Here is a tiny trained network, its code and every weight. The questions are about switching its units off for an input and a class, where a switched-off unit gives its printed mean instead of its output.

import numpy as np


def w(rows, s, z=0):
    codes = np.array(rows[::2]) - 128.0
    scale = np.full(codes.shape[1], s)
    scale[-1] = z or s
    return codes * scale


def f(y):
    return np.maximum(y, 0)


def log_softmax(a):
    a = a - a.max(-1, keepdims=True)
    return a - np.log(np.exp(a).sum(-1, keepdims=True))


def net(x, mask):
    res = np.array(x, float).reshape(1, 5) / 4 @ E
    y = f(res @ A[0][:, :-1].T + A[0][:, -1])
    res = res + np.where(mask, y, B[0][:, -1]) @ B[0][:, :-1]
    return log_softmax(res[-1] @ U[:, :-1].T + U[:, -1])


A, B = {}, {}
E = w([
[56,67,11],'x0',
[38,188,154],'x1',
[131,131,129],'x2',
[177,255,36],'x3',
[126,124,131],'x4',
],0.005)
A[0] = w([
[142,163,102,27],'N1',
[5,193,111,82],'N2',
[188,171,226,2],'N3',
[241,56,77,57],'N4',
[111,80,186,51],'N5',
[122,170,82,96],'N6',
[102,73,193,51],'N7',
[169,182,97,61],'N8',
[190,92,110,181],'N9',
[73,98,48,38],'N10',
[102,46,167,64],'N11',
[167,204,65,9],'N12',
[74,160,143,208],'N13',
[110,85,161,66],'N14',
[74,79,34,40],'N15',
[54,181,168,50],'N16',
[126,125,121,181],'N17',
],0.013,0.0069)
B[0] = w([
[107,141,82,134],'N1',
[46,114,180,217],'N2',
[181,251,171,170],'N3',
[26,110,220,190],'N4',
[94,144,78,169],'N5',
[106,105,83,173],'N6',
[61,162,89,181],'N7',
[53,177,102,169],'N8',
[96,79,168,216],'N9',
[167,214,162,173],'N10',
[75,145,71,193],'N11',
[37,168,62,178],'N12',
[135,69,152,253],'N13',
[86,144,106,157],'N14',
[189,231,153,189],'N15',
[58,160,217,164],'N16',
[160,103,110,199],'N17',
],0.034,0.0052)
U = w([
[70,183,89,83],'0',
[112,157,165,249],'1',
[142,218,184,113],'2',
[79,132,217,25],'3',
[114,149,152,246],'4',
[196,47,121,100],'5',
[247,140,3,69],'6',
[248,139,2,61],'7',
],0.0097,0.015)

Each question gives the input, the list of numbers given to net, and the class t.
The units are the neurons (one row each of A and B). Each row of codes is followed by its name. A weight is (code - 128) times the scale printed after its matrix; where a second scale follows, it is the last column's (A, B and U).
mask holds one flag per neuron, in row order. A switched-off neuron (its flag False) gives its mean, the last column of its row in B, instead of its output. The means were averaged over made-up inputs and are rounded, as every weight is.
A unit's drop is (log p(t) with every unit on - log p(t) with that unit switched off) / (log p(t) with every unit on - log p(t) with every unit switched off).
The circuit of an input: a set's keep is (log p(t) with only the set's units on - log p(t) with every unit switched off) / (log p(t) with every unit on - log p(t) with every unit switched off). Starting from the 12 units with the biggest drops (on a tie, the unit counted first), units are removed one at a time, each time the one whose removal leaves the highest keep (on an exact tie, the one counted first), for as long as the keep stays at least 0.8.
circuit, biggest first: the units of the circuit, biggest drop first
unit that matters most: the unit with the biggest drop
top k neurons: the k neurons with the biggest drops, biggest first
drop when u is switched off: that unit's drop, to one decimal
input [-1,-7,5,2,-5], class 3: circuit, biggest first => N4
input [-3,7,-4,-8,4], class 0: circuit, biggest first => N7; N11
input [6,7,-4,4,-5], class 3: top 2 neurons => N2; N13
input [0,-6,0,4,1], class 3: top 2 neurons => N4; N9
input [8,-5,2,2,5], class 2: top 2 neurons => N15; N10
input [-6,5,-5,-8,7], class 0: circuit, biggest first => N7; N5
input [7,-7,7,-7,-1], class 0: top 3 neurons => N11; N7; N13
input [-3,-8,7,-1,3], class 3: top 2 neurons => N4; N9
input [-5,8,6,7,-5], class 3: top 4 neurons => N16; N2; N13; N11
input [-8,-1,7,7,4], class 2: top 2 neurons => N3; N11
input [7,-8,3,-3,-7], class 3: top 3 neurons => N4; N9; N3
input [3,-6,4,3,0], class 3: top 2 neurons => N4; N9
input [7,-7,8,-8,7], class 0: top 2 neurons => N11; N7
input [8,-6,-5,-7,6], class 2: unit that matters most => N15
input [-1,6,6,8,8], class 0: top 2 neurons => N12; N8
input [-7,-7,3,3,-2], class 2: top 3 neurons => N3; N13; N2
input [2,7,-5,-8,3], class 0: top 3 neurons => N11; N7; N5
input [4,6,-3,-8,4], class 0: top 2 neurons => N11; N7
input [2,6,3,3,0], class 3: drop when N14 is switched off => 0.0
input [-8,6,4,-3,-1], class 2: circuit, biggest first => N3
input [4,-6,-4,4,4], class 3: drop when N15 is switched off => -0.1
input [-8,-6,6,0,0], class 2: drop when N3 is switched off => 1.6
input [-6,1,-4,3,-1], class 2: drop when N15 is switched off => -0.2
